Below is a small trained network, with its code and all its weights. Each question gives an input and a class and asks what happens when units are switched off, that is, made to give their printed mean instead of their output.

import numpy as np


def w(rows, s, z=0):
    codes = np.array(rows[::2]) - 128.0
    scale = np.full(codes.shape[1], s)
    scale[-1] = z or s
    return codes * scale


def norm(h):
    return h / np.sqrt((h * h).mean(-1, keepdims=True) + 1e-5)


def f(y):
    return y / 2 * (1 + np.tanh(0.7978845608 * (y + 0.044715 * y**3)))


def log_softmax(a):
    a = a - a.max(-1, keepdims=True)
    return a - np.log(np.exp(a).sum(-1, keepdims=True))


def net(x, mask):
    res = np.array(x, float).reshape(1, 4) / 4 @ E
    u = 0
    for l in range(3):
        y = f(norm(res) @ A[l][:, :-1].T + A[l][:, -1])
        res = res + np.where(mask[u : u + 7], y, B[l][:, -1]) @ B[l][:, :-1]
        u += 7
    return log_softmax(norm(res)[-1] @ U[:, :-1].T + U[:, -1])


A, B = {}, {}
E = w([
[120,75,215],'x0',
[130,129,128],'x1',
[113,6,116],'x2',
[124,129,130],'x3',
],0.0013)
A[0] = w([
[80,123,112,141],'L0N0',
[176,7,200,4],'L0N1',
[113,122,124,130],'L0N2',
[80,92,133,124],'L0N3',
[43,115,123,150],'L0N4',
[9,85,119,138],'L0N5',
[251,193,114,145],'L0N6',
],0.0013,0.0044)
B[0] = w([
[157,142,121,153],'L0N0',
[79,3,197,6],'L0N1',
[134,128,128,132],'L0N2',
[156,123,133,121],'L0N3',
[171,145,120,171],'L0N4',
[213,135,128,149],'L0N5',
[76,144,117,172],'L0N6',
],0.0029,0.0012)
A[1] = w([
[131,86,255,5],'L1N0',
[126,46,111,83],'L1N1',
[110,140,125,149],'L1N2',
[125,97,211,75],'L1N3',
[135,73,121,97],'L1N4',
[122,33,107,88],'L1N5',
[122,101,197,78],'L1N6',
],0.0053,0.002)
B[1] = w([
[166,124,12,168],'L1N0',
[99,245,163,184],'L1N1',
[146,101,142,184],'L1N2',
[155,123,48,84],'L1N3',
[105,219,141,111],'L1N4',
[95,253,184,254],'L1N5',
[161,133,43,45],'L1N6',
],0.0034,0.00043)
A[2] = w([
[127,114,208,136],'L2N0',
[146,193,210,158],'L2N1',
[130,125,89,108],'L2N2',
[128,149,209,176],'L2N3',
[162,201,193,255],'L2N4',
[125,81,191,139],'L2N5',
[136,174,2,214],'L2N6',
],0.0032,0.00097)
B[2] = w([
[122,211,118,129],'L2N0',
[27,133,236,208],'L2N1',
[149,97,112,129],'L2N2',
[92,192,166,166],'L2N3',
[29,103,238,253],'L2N4',
[141,220,99,110],'L2N5',
[171,6,120,249],'L2N6',
],0.0022,0.0017)
U = w([
[47,227,254,253],'0',
[212,28,1,3],'1',
],0.0057,0.00064)

Each question gives the input, the list of numbers given to net, and the class t.
The units are the neurons (one row each of A and B). Each row of codes is followed by its name. A weight is (code - 128) times the scale printed after its matrix; where a second scale follows, it is the last column's (A, B and U).
mask holds one flag per neuron, layer by layer. A switched-off neuron (its flag False) gives its mean, the last column of its row in B, instead of its output. The means were averaged over made-up inputs and are rounded, as every weight is.
A unit's drop is (log p(t) with every unit on - log p(t) with that unit switched off) / (log p(t) with every unit on - log p(t) with every unit switched off).
The circuit of an input: a set's keep is (log p(t) with only the set's units on - log p(t) with every unit switched off) / (log p(t) with every unit on - log p(t) with every unit switched off). Starting from the 12 units with the biggest drops (on a tie, the unit counted first), units are removed one at a time, each time the one whose removal leaves the highest keep (on an exact tie, the one counted first), for as long as the keep stays at least 0.8.
units of the circuit, in order: the units of the circuit, biggest drop first
top k neurons: the k neurons with the biggest drops, biggest first
top k neurons in layer l: the k neurons of layer l with the biggest drops, biggest first
drop when u is switched off: that unit's drop, to one decimal
input [-4,7,-1,0], class 1: units of the circuit, in order : L1N5
input [-5,-4,-3,5], class 1: units of the circuit, in order : L1N5; L1N1
input [-7,7,7,-7], class 0: units of the circuit, in order : L1N5; L1N0; L1N1
input [-7,-6,8,-5], class 0: units of the circuit, in order : L1N5; L1N1
input [-6,4,6,7], class 0: top 2 neurons : L1N5; L1N0
input [8,-5,4,-1], class 1: top 3 neurons : L1N0; L1N3; L1N6
input [-3,-5,3,-3], class 0: top 3 neurons : L1N0; L1N3; L1N6
input [-6,-1,-4,1], class 1: top 2 neurons : L1N5; L1N1
input [8,-3,-7,1], class 1: top 2 neurons in layer 2 : L2N1; L2N3
input [-3,3,0,5], class 1: drop when L1N1 is switched off : 0.2
input [4,4,3,-8], class 1: drop when L1N4 is switched off : -0.1
input [-3,2,-1,-8], class 1: drop when L1N1 is switched off : 0.7
